(in the rows, 128 means zero)
Each row has two labels, one from each of two sets.
[109 113 105 131 119 145  89 162 144 118 117 122 118 186 126 137 122 148
 139 112 134 147 131 140 161 130  88 145 138 127 138 126 118 111 131 135
 133 117 164 111 103 146  89 113 114 146 140 126 135 141 119 120 121 131
 149 138 152 108 142 106 135 113 184 126 118 106 135 133 136 129 130 126
 148 193 125 137 129 130 127]  J967/R
[122 141 108 140 110 161 140 182 135 114 132 132 140 137 162 121 143 143
 135 142 128 151 110 127 140 159 108 149 142 152 119  85 123 139 115 119
 121 137 119  90 105 202 127 119  97  72 134 116 132 146 138 131 157 136
 161 145 126 123 160 100 142 114 177 155 120 108 139 127 143 145 137 130
 132 227 159 111 134 115 134]  J237/R
[129 116  93 131 173  94  69 140 140 116 117  79  70 136 196 113 111 132
 142 119 158 148 122 159 115 144 101 131 135 133 124 105  86 103 140 149
 145 118 158 104 115 152 111 103 111 145 172 117 108 144 111 142 112 105
 128 122 147 148 144 123 145 153 167 105 128 143 152 132 134 142 130 104
 136 185 139 140  87 118 138]  J967/P
[131 129 120 143 108 142 108 130 139 118 128 130 147 161 155 136 133 140
 127 131 120 141 131 109 146 131 105 149 139 125 129 120 132 125 129 131
 145 140 152 122 116 152 121 134 133 108 145 121 113 127 132 126 126 126
 143 136 116 120 148 118 144 136 162 160 132 109 148 124 141 143 139 115
 139 160 132 124 140 131 120]  J237/R
[106 146 113 119 121 207 126 205 139 102 121 113 175 183 118 140 139 142
 156 144 132 128  88 151 133 146  69 155 144 130 121  61 134 141 111 133
 111 157 118  73  83 196 109 102  77  70 101 129 130 165 124 115 142 177
 164 126 140 101 176  90 121 100 198 159 101  96 140 103 141 120 110 154
 142 252 161  90 145 122 122]  J237/R
[127 155 118 144 114 133  65 173 132 139 120 113 138 177 199 148 119 128
 134 142 119  57 141 117 153 146 139 125 147 163 130 116  94 109 120 117
 123  81 135 125 114 180  89 108 131 148 116 115 143 127 143 128 173 122
 136 144 146  46 155 110 134 112 184 146 141 161 118 133 137 138 137 140
 147 199 113 105 144 147 134]  J237/P
[139 128  86 137  85 150  75 137 153 116 115 114 140 164 130 138 133 147
 134 127 147 145 132 147 128 127  74 136 154 113 136 149 109 121 126 131
 132 126 153  99 100 137  81 119 133  91 141 133 122 142 138 127 125 133
 148 110 159 114 154  98 137 128 160 150 136  80 120 122 137 142 122 114
 146 184 134 145 138 137 134]  J237/P
[121 118  89 139  99 171 119 179 155  94 121 125 108 136 133 113 127 123
 149 126 140 155 106 154 119 129  92 151 140 162 127 116 113 123 119 112
 109 117 138  91 101 161  90 106 102 105 160 127 128 138 121 125 132 140
 152 128 162 148 157 115 114 111 159 126 130 119 130 125 136 131 142 133
 137 228 163 136 130 103 141]  J967/R
[115 130 117 146  90 173 112 161 138 131 129 147 139 170 131 130 128 138
 133 130 117 131 132 114 152 129 104 155 133 141 131 122 125 122 120 106
 124 110 133 109 109 143 104 119 121 116 117 124 132 142 132 116 147 136
 146 137 135  97 137 111 134 110 164 138 131 119 124 129 146 130 139 137
 144 205 135 122 153 135 128]  J237/R
[126 133 126 134 116 147 109 153 136 100 126 138 125 124 183 133 122 113
 131 122 115 118 124 116 142 134 133 134 120 169 121 104 125 141 116 135
 126 114 154 124 113 189 100 121 123 140 150 105 128 117 142 132 130 137
 130 146 129 125 155 130 113 115 170 157 127 151 149 123 121 145 140 124
 116 197 143 103 121 119 131]  J237/Y
[126 144 113 141 104 155  75 158 141 126 111 110 137 177 165 136 126 130
 133 131 127  94 132 124 140 126 103 139 148 120 123 115 104 104 122 124
 130 114 123 107 104 146 104 116 128 107 118 125 129 144 143 132 145 115
 140 115 145  87 152 110 134 130 172 140 146 121 118 123 130 138 131 132
 140 205 120 104 136 142 133]  J237/P
[131 126  96 155  96 161  85 158 150 123 128 120 118 171 151 125 131 133
 130 138 140 136 123 129 135 123  83 162 147 119 127 131 106 101 124 111
 136  95 135  90 102 139 100 127 126  99 137 121 122 146 124 128 138 122
 137 119 144 110 144 111 140 138 164 143 148  99 123 128 130 141 134 119
 152 216 129 132 175 130 134]  J237/P
[138 137 124 146  79 145 119 124 129 105 140 170 130 109 163 123 133 106
 137 123  97 105 128 102 133 123 143 127 133 168 117 111 135 147 110 117
 124 106 150 140 125 183  92 125 127 109 135 113 127 115 164 134 137 136
 138 150 119 125 153 124 108 115 162 162 119 165 144 120 147 147 137 117
 108 167 128 115 138 125 136]  J237/Y
[126 162 122 123 124 181 104 167 128 109 114  96 156 142 161 136 130 105
 145 146 136  87 101 144 105 127  98 131 144 117 108  82 118 119 117 129
 120 148  89  85  98 162 124 110 111  72 110 120 134 140 129 134 136 144
 139  94 137 120 158 113 112 126 163 136 134 132 125 101 131 126 121 142
 127 228 148  88 115 128 122]  J237/P
[133 136 123 111 151 138  90 121 120 106 132 128 136 132 180 128 130 109
 154 129 114 111 114 130 115 136 121 132 130 136 113  47 117 144 119 143
 144 143 150 132 124 187 125 119  99 125 122 122 117 129 134 133 102 145
 126 143  99 117 164 130 122 133 195 156 109 158 161 102 148 141 135 109
 116 229 125 102 120 143 138]  J967/Y
[140 136 127 144  97 146 109 133 138 142 135 134 141 161 154 133 136 144
 122 143 119 136 144  96 147 133 117 151 137 118 128 126 122 114 120 114
 144 132 139 116 115 139 129 133 142 102 115 129 128 138 143 130 150 122
 143 136 120  99 146 124 152 150 159 159 140 101 126 134 134 141 130 122
 143 168 131 132 150 132 132]  J237/R
[132 130 117 145 129  91  92 111 132 110 123 139  91 115 205 122 124 124
 128 116 120 147 137 104 151 149 133 136 130 168 124 104 117 136 128 144
 150 107 182 133 140 195 114 127 130 159 166 105 101 113 143 140 129 110
 142 163 110 137 145 132 145 143 181 152 120 159 167 133 165 155 146  95
 120 142 126 130 108 116 136]  J967/Y
[118 131 117 122 115 177 118 168 136 112 117 109 157 157 119 140 134 142
 137 133 141 135 107 144 143 131  76 138 146 112 127 113 132 129 120 132
 126 151 133  89  96 159 108 116 105  80 129 123 129 133 124 120 130 151
 149 107 144 128 150 102 124 115 157 139 123  90 128 112 139 125 122 140
 133 204 149 108 133 132 125]  J237/P
[131 146 109 115 126 147  89 164 141 123 117  89 171 166 119 149 133 152
 145 126 145 104 104 160 117 140  85 122 154 103 124 102 125 124 127 142
 123 146 120  87  93 153 111 106 102  76 107 138 136 149 134 118 134 152
 141 102 146  98 160  97 128 116 151 142 119  96 117 120 136 124 111 138
 135 185 123 117 137 149 122]  J237/P
[120 143 133 114 128 143 116 140 120 115 128 135 167 129 144 135 134 121
 134 132 113  99 106 120 125 138 133 114 141 142 113  87 139 148 118 130
 122 134 128 120 123 186 120 115  99 101 111 125 136 123 146 127 134 150
 136 134 106 111 155 127 114 110 164 156 105 145 144 108 136 134 124 132
 107 181 125  90 145 141 131]  J237/Y
[122 150 118 128 125 149  84 170 127 146 111  79 143 189 116 144 131 142
 127 140 143  81 128 146 132 125  89 135 148  81 121 124 108 100 134 125
 135 127  94  84 105 128 127 122 117  82  96 124 131 150 132 113 166 123
 133  81 153  68 125 117 148 136 153 112 146 103 106 127 127 125 114 145
 150 196 118 104 138 158 115]  J237/P
[136 144 101 133 110 156  98 133 133 138 127 106 155 168 136 136 141 139
 135 149 144 123 127 125 125 132  91 148 142  89 119 118 118 109 122 123
 138 151 119  98 102 132 128 135 125  71 112 132 131 154 136 122 140 134
 141 105 118 101 152 111 147 142 157 151 136  80 123 114 132 135 118 121
 150 189 136 118 147 141 134]  J237/P
[129 140 123 127 121 124 112 134 129 100 122 141 128 107 169 119 125 106
 137 116 110 111 115 126 129 140 134 113 119 162 118 115 131 146 119 140
 123 117 149 137 128 193 104 119 109 147 158 107 114 119 148 139 120 131
 144 138 129 142 146 125 111 116 159 144 114 175 157 114 137 144 133 124
 103 162 126 102 114 122 131]  J237/Y
[132 141 115 138 106 183 134 141 131 128 136 142 145 152 111 116 132 116
 142 156 121 115 125 117 112 124 106 159 128 122 122  74 122 125 118 102
 131 143 114 117 110 138 133 133 119  71  99 138 141 156 125 122 130 144
 139 122 121 105 154 119 126 131 152 145 130 119 120 110 131 126 133 130
 138 229 137 120 151 135 135]  J237/P
[133 149 138 131 104 135 129 119 114 125 136 166 149 110 131 126 140 119
 121 131 102 101 123 100 133 128 145 124 133 145 120  99 137 152 115 119
 129 101 130 129 143 178 126 134 121  92 118 110 124 122 155 129 160 132
 136 139 110 113 143 130 126 123 159 166 121 156 140 118 134 145 128 124
 111 171 118  99 139 145 130]  J237/Y
[130 139 130 118 117 140 112 133 127 115 132 143 130 128 151 133 127 102
 135 125 111  96 117 120 125 131 141 120 136 147 119 101 130 140 114 152
 127 119 134 130 121 174 109 122 121 121 125 125 130 123 142 130 129 139
 128 136 125 107 153 122 117 118 157 153 119 155 144 117 135 141 134 123
 113 160 126 105 129 134 134]  J237/Y
[134 144 146 134 102 124 123  97 115 119 127 161 160 117 157 143 138 125
 120 122  93 111 137  91 142 122 151 129 133 135 122 126 149 148 117 134
 138 126 145 151 139 160 130 142 140 117 122 115 119 111 164 130 130 128
 131 145  98 117 137 135 129 118 149 174 119 142 155 116 131 146 134 119
 115  98 111 107 133 135 122]  J237/Y
[133 106 101 123 155 131  54 113 128  91 106 111  88 162 156 125 114 112
 153  97 132 134 126 151 118 127  84 143 129 114 133  81 113 112 135 161
 141 129 177 113 116 135  89 115 106 169 157 122  91 130 104 133  54 131
 126 130 130 146 143 129 124 152 195 113 106 151 162 105 117 130 130 102
 132 219 110 128 104 140 133]  J967/P
[119 132 101 119 105 165 109 164 135 117 121 124 154 169  93 134 136 145
 139 137 122 123 118 140 133 136  98 135 141 128 131 105 132 133 117 120
 117 132 143 101 104 161  98 115  96 101 109 139 140 147 134 110 137 150
 151 138 153  89 161  98 128 102 172 139 109 102 120 130 138 122 126 137
 141 214 132 132 155 161 136]  J237/R
[134 133 143 127  96 143 116 123 131  99 115 152 142 117 168 138 122 106
 128 111 110 110 118 108 142 117 131 118 135 151 132 136 145 138 117 140
 127 120 151 138 120 175  96 122 138 130 146 105 108 108 147 144 116 136
 137 147 122 143 141 163  99 107 147 153 124 145 146 115 133 139 135 125
 104 128 132 104 119 117 120]  J237/Y
[120 119 116 141 140 145 112 144 130 113 124 125 102 151 145 116 123 137
 138 124 141 158 127 126 134 134  93 151 128 119 123  88 115 119 130 133
 144 140 138 113 122 145 131 126 109 125 141 117 106 140 112 128 114 123
 137 129 124 142 135 128 137 149 180 112 124 125 147 122 137 133 136 116
 140 211 140 119 116 121 133]  J967/R
